Below is a small trained network, with its code and all its weights. Each question gives an input and a target symbol and asks what happens when units are switched off, that is, made to give their printed mean instead of their output.

import numpy as np


def w(rows, s, z=0):
    codes = np.array(rows[::2]) - 128.0
    scale = np.full(codes.shape[1], s)
    scale[-1] = z or s
    return codes * scale


def norm(h):
    return h / np.sqrt((h * h).mean(-1, keepdims=True) + 1e-5)


def f(y):
    return np.maximum(y, 0)


def softmax(a):
    e = np.exp(a - a.max(-1, keepdims=True))
    return e / e.sum(-1, keepdims=True)


def log_softmax(a):
    a = a - a.max(-1, keepdims=True)
    return a - np.log(np.exp(a).sum(-1, keepdims=True))


def net(x, mask):
    ids = ['βγεζηθλμσφψω'.index(c) for c in x.split()]
    T = len(ids)
    res = E[ids] + P[:T]
    r = norm(res)
    for j in range(3):
        rows = slice(3 * j, 3 * j + 3)
        q, k, v = (r @ M[0][rows].T for M in (Q, K, V))
        z = softmax(np.where(np.tri(T) > 0, q @ k.T / 3**0.5, -1e9)) @ v
        o = O[0][rows]
        res = res + np.where(mask[j], z, o[:, -1]) @ o[:, :-1]
    y = f(norm(res) @ A[0][:, :-1].T + A[0][:, -1])
    res = res + np.where(mask[3:7], y, B[0][:, -1]) @ B[0][:, :-1]
    return log_softmax(norm(res)[-1] @ U[:, :-1].T + U[:, -1])


Q, K, V, O, A, B = {}, {}, {}, {}, {}, {}
E = w([
[163,183,252],'β',
[51,167,122],'γ',
[28,164,119],'ε',
[26,120,117],'ζ',
[103,2,139],'η',
[30,148,111],'θ',
[54,158,110],'λ',
[186,198,53],'μ',
[78,248,48],'σ',
[60,24,137],'φ',
[34,156,111],'ψ',
[27,151,109],'ω',
],0.017)
P = w([
[2,119,239],'0',
[46,112,178],'1',
[68,133,158],'2',
[77,149,148],'3',
[88,164,142],'4',
[96,173,137],'5',
[105,180,133],'6',
[118,187,130],'7',
[126,190,126],'8',
],0.0098)
Q[0] = w([
[110,148,253],'head 1',
[142,217,205],'head 1',
[73,148,116],'head 1',
[160,185,180],'head 2',
[119,116,132],'head 2',
[105,156,173],'head 2',
[163,123,105],'head 3',
[110,115,125],'head 3',
[64,146,47],'head 3',
],0.028)
K[0] = w([
[58,102,255],'head 1',
[133,198,254],'head 1',
[79,180,104],'head 1',
[156,182,175],'head 2',
[105,132,117],'head 2',
[115,162,185],'head 2',
[74,140,119],'head 3',
[163,135,168],'head 3',
[211,214,195],'head 3',
],0.022)
V[0] = w([
[44,34,3],'head 1',
[194,118,97],'head 1',
[123,136,140],'head 1',
[139,135,14],'head 2',
[99,107,9],'head 2',
[201,178,168],'head 2',
[131,132,86],'head 3',
[70,124,93],'head 3',
[108,131,76],'head 3',
],0.014)
O[0] = w([
[143,187,82,158],'head 1',
[9,91,105,3],'head 1',
[152,137,136,147],'head 1',
[168,237,157,109],'head 2',
[194,229,188,151],'head 2',
[76,124,66,52],'head 2',
[148,126,167,158],'head 3',
[88,189,154,207],'head 3',
[128,151,174,189],'head 3',
],0.014,0.005)
A[0] = w([
[60,79,149,127],'neuron 1',
[75,127,254,186],'neuron 2',
[172,124,161,2],'neuron 3',
[92,134,71,31],'neuron 4',
],0.031,0.0048)
B[0] = w([
[133,178,159,176],'neuron 1',
[89,3,111,252],'neuron 2',
[105,110,197,162],'neuron 3',
[105,119,57,155],'neuron 4',
],0.035,0.012)
U = w([
[103,30,126,194],'β',
[2,146,193,87],'γ',
[87,203,154,166],'ε',
[175,202,139,222],'ζ',
[158,130,143,148],'η',
[128,127,119,34],'θ',
[113,132,118,29],'λ',
[129,137,97,109],'μ',
[134,133,91,151],'σ',
[148,131,142,52],'φ',
[111,129,124,2],'ψ',
[129,127,123,32],'ω',
],0.016,0.0061)

Each question gives the input, a string of symbols that net reads in full, and the target symbol t.
The units are the heads (3 rows each of Q, K, V and O) and the neurons (one row each of A and B). Each row of codes is followed by its name. A weight is (code - 128) times the scale printed after its matrix; where a second scale follows, it is the last column's (O, A, B and U).
mask holds one flag per unit, heads first, then neurons. A switched-off unit (its flag False) gives its mean, the last column of its rows in O or B, instead of its output. The means were averaged over made-up inputs and are rounded, as every weight is.
A unit's drop is (log p(t) with every unit on - log p(t) with that unit switched off) / (log p(t) with every unit on - log p(t) with every unit switched off).
The circuit of an input: a set's keep is (log p(t) with only the set's units on - log p(t) with every unit switched off) / (log p(t) with every unit on - log p(t) with every unit switched off). Starting from all 7 units, units are removed one at a time, each time the one whose removal leaves the highest keep (on an exact tie, the one counted first), for as long as the keep stays at least 0.8.
units of the circuit, in order: the units of the circuit, biggest drop first
k most important neurons: the k neurons with the biggest drops, biggest first
which heads matter: for each layer, one digit per head in row order, 1 if its drop is at least 0.15 and else 0, layers parted by /
drop of u: that unit's drop, to one decimal
input μ σ θ β σ σ ε, target ε: units of the circuit, in order : neuron 2; neuron 1; head 2
input β σ σ ε, target ε: units of the circuit, in order : head 3; neuron 2
input β φ γ, target γ: units of the circuit, in order : neuron 1; head 2; neuron 2
input σ σ σ β θ η γ, target γ: units of the circuit, in order : neuron 1; head 2; neuron 2; head 3
input γ σ σ, target γ: units of the circuit, in order : head 3; head 1; neuron 2; neuron 1
input μ σ σ σ η σ, target ζ: 2 most important neurons : neuron 2; neuron 3
input μ σ μ σ, target γ: units of the circuit, in order : head 2
input σ ε β σ μ ε μ ζ, target ζ: which heads matter : 111
input σ β ζ, target ζ: which heads matter : 011
input σ η ω ε η, target γ: units of the circuit, in order : head 2; neuron 3; head 1; neuron 2
input η σ μ μ μ, target ε: which heads matter : 110
input σ μ σ σ η σ φ μ, target γ: units of the circuit, in order : head 1; head 2
input η σ σ η σ, target ε: 2 most important neurons : neuron 2; neuron 3
input φ η μ ε σ γ μ, target γ: drop of head 1 : 1.1
input η η φ μ λ μ μ, target ε: drop of neuron 1 : 0.0
input μ η θ μ ε σ σ η, target γ: drop of head 2 : 2.2
